Below is a small trained network, with its code and all its weights. Each question gives an input and a class and asks what happens when units are switched off, that is, made to give their printed mean instead of their output.

import numpy as np


def w(rows, s, z=0):
    codes = np.array(rows[::2]) - 128.0
    scale = np.full(codes.shape[1], s)
    scale[-1] = z or s
    return codes * scale


def f(y):
    return y / 2 * (1 + np.tanh(0.7978845608 * (y + 0.044715 * y**3)))


def log_softmax(a):
    a = a - a.max(-1, keepdims=True)
    return a - np.log(np.exp(a).sum(-1, keepdims=True))


def net(x, mask):
    res = np.array(x, float).reshape(1, 4) / 4 @ E
    y = f(res @ A[0][:, :-1].T + A[0][:, -1])
    res = res + np.where(mask, y, B[0][:, -1]) @ B[0][:, :-1]
    return log_softmax(res[-1] @ U[:, :-1].T + U[:, -1])


A, B = {}, {}
E = w([
[127,128,128],'x0',
[92,230,108],'x1',
[40,88,142],'x2',
[134,147,253],'x3',
],0.012)
A[0] = w([
[137,127,125,99],'neuron 0',
[136,108,104,88],'neuron 1',
[139,127,125,119],'neuron 2',
[6,113,139,50],'neuron 3',
[109,33,145,125],'neuron 4',
[89,214,149,68],'neuron 5',
[170,79,147,68],'neuron 6',
[138,152,219,157],'neuron 7',
[104,143,97,141],'neuron 8',
[37,123,136,52],'neuron 9',
[121,136,122,122],'neuron 10',
[152,89,121,91],'neuron 11',
[141,119,130,128],'neuron 12',
[136,105,186,110],'neuron 13',
[139,105,170,90],'neuron 14',
[127,148,152,89],'neuron 15',
[106,88,132,81],'neuron 16',
[150,118,125,137],'neuron 17',
[143,119,123,139],'neuron 18',
[116,181,237,53],'neuron 19',
[129,130,125,77],'neuron 20',
[88,221,95,69],'neuron 21',
[49,34,148,91],'neuron 22',
[152,83,121,79],'neuron 23',
[149,105,233,86],'neuron 24',
[139,148,120,98],'neuron 25',
[161,120,94,160],'neuron 26',
[109,105,106,72],'neuron 27',
[147,117,113,145],'neuron 28',
[143,102,107,147],'neuron 29',
[142,144,132,85],'neuron 30',
[139,116,151,83],'neuron 31',
[153,160,185,139],'neuron 32',
[159,152,97,96],'neuron 33',
[190,53,135,143],'neuron 34',
[115,91,165,2],'neuron 35',
],0.022,0.006)
B[0] = w([
[126,130,128,125],'neuron 0',
[143,125,87,144],'neuron 1',
[132,138,136,129],'neuron 2',
[164,55,212,216],'neuron 3',
[128,211,74,211],'neuron 4',
[226,96,66,205],'neuron 5',
[134,87,167,175],'neuron 6',
[95,60,48,241],'neuron 7',
[79,134,150,164],'neuron 8',
[157,77,182,188],'neuron 9',
[119,132,135,131],'neuron 10',
[170,131,127,155],'neuron 11',
[133,125,135,134],'neuron 12',
[89,85,152,189],'neuron 13',
[92,99,142,168],'neuron 14',
[122,106,92,147],'neuron 15',
[113,154,99,153],'neuron 16',
[142,136,151,141],'neuron 17',
[142,131,135,137],'neuron 18',
[214,84,3,248],'neuron 19',
[125,131,116,121],'neuron 20',
[58,181,221,215],'neuron 21',
[73,221,42,224],'neuron 22',
[173,137,123,159],'neuron 23',
[49,49,163,241],'neuron 24',
[126,153,133,136],'neuron 25',
[175,139,135,168],'neuron 26',
[91,111,110,146],'neuron 27',
[153,132,129,145],'neuron 28',
[161,121,108,156],'neuron 29',
[109,142,118,132],'neuron 30',
[107,120,136,142],'neuron 31',
[54,95,99,203],'neuron 32',
[161,153,155,158],'neuron 33',
[189,87,201,212],'neuron 34',
[90,83,67,154],'neuron 35',
],0.057,0.016)
U = w([
[254,157,166,219],'0',
[174,231,206,36],'1',
[129,50,168,225],'2',
[184,129,53,206],'3',
[142,241,95,60],'4',
[124,121,233,216],'5',
[90,130,79,21],'6',
[221,65,118,1],'7',
],0.0075,0.0044)

Each question gives the input, the list of numbers given to net, and the class t.
The units are the neurons (one row each of A and B). Each row of codes is followed by its name. A weight is (code - 128) times the scale printed after its matrix; where a second scale follows, it is the last column's (A, B and U).
mask holds one flag per neuron, in row order. A switched-off neuron (its flag False) gives its mean, the last column of its row in B, instead of its output. The means were averaged over made-up inputs and are rounded, as every weight is.
A unit's drop is (log p(t) with every unit on - log p(t) with that unit switched off) / (log p(t) with every unit on - log p(t) with every unit switched off).
The circuit of an input: a set's keep is (log p(t) with only the set's units on - log p(t) with every unit switched off) / (log p(t) with every unit on - log p(t) with every unit switched off). Starting from the 12 units with the biggest drops (on a tie, the unit counted first), units are removed one at a time, each time the one whose removal leaves the highest keep (on an exact tie, the one counted first), for as long as the keep stays at least 0.8.
circuit, biggest first: the units of the circuit, biggest drop first
unit that matters most: the unit with the biggest drop
top k neurons: the k neurons with the biggest drops, biggest first
drop when u is switched off: that unit's drop, to one decimal
input [6,-3,7,5], class 6: unit that matters most => neuron 22
input [4,1,-3,8], class 3: top 2 neurons => neuron 19; neuron 3
input [-4,1,4,-4], class 5: top 3 neurons => neuron 19; neuron 7; neuron 3
input [8,8,-1,-3], class 1: circuit, biggest first => neuron 21; neuron 24
input [5,4,5,2], class 7: top 2 neurons => neuron 5; neuron 24
input [2,1,-5,-1], class 1: circuit, biggest first => neuron 19; neuron 24; neuron 7
input [-3,-1,1,3], class 6: top 3 neurons => neuron 3; neuron 34; neuron 9
input [4,4,-4,6], class 3: top 2 neurons => neuron 19; neuron 3
input [-7,7,-3,8], class 3: top 2 neurons => neuron 19; neuron 5
input [6,2,7,2], class 7: top 2 neurons => neuron 3; neuron 9
input [5,6,7,7], class 7: top 2 neurons => neuron 19; neuron 5
input [-4,8,-3,0], class 1: top 2 neurons => neuron 21; neuron 22
input [1,-6,8,-1], class 4: top 2 neurons => neuron 22; neuron 4
input [1,7,-8,-2], class 1: unit that matters most => neuron 21
input [-1,-8,8,-1], class 4: top 2 neurons => neuron 22; neuron 4
input [3,7,-1,0], class 1: drop when neuron 17 is switched off => 0.0
input [0,-4,7,3], class 6: drop when neuron 22 is switched off => 2.5
input [2,-3,-5,0], class 0: drop when neuron 21 is switched off => 0.1
